[[125 116 141 142]
 [132 140 119 153]
 [128 131 135 129]]
The entry directly below 119: 135
The 4th entry in reading order -> 142
Report the last entry, reading row by row.
129
The 1st entry, reading row by row is 125
The smallest entry in the last row is 128

Questions about the matrix below.
1) What is the entry just left of 142?
2) What is the first entry of the largest entry's row?
3) What is the largest entry in the first column?
4) What is the smallest entry in the last column?
5) What is the top-right entry?
6) What is the entry in the top-left corner?
7) What is the fourth entry, reading row by row?
8) What is the last entry, reading row by row?
121	130	130	122	128	132	122	122
130	128	128	129	129	127	129	124
133	134	129	127	142	152	139	118
136	129	122	127	128	126	132	130
1) 127
2) 133
3) 136
4) 118
5) 122
6) 121
7) 122
8) 130
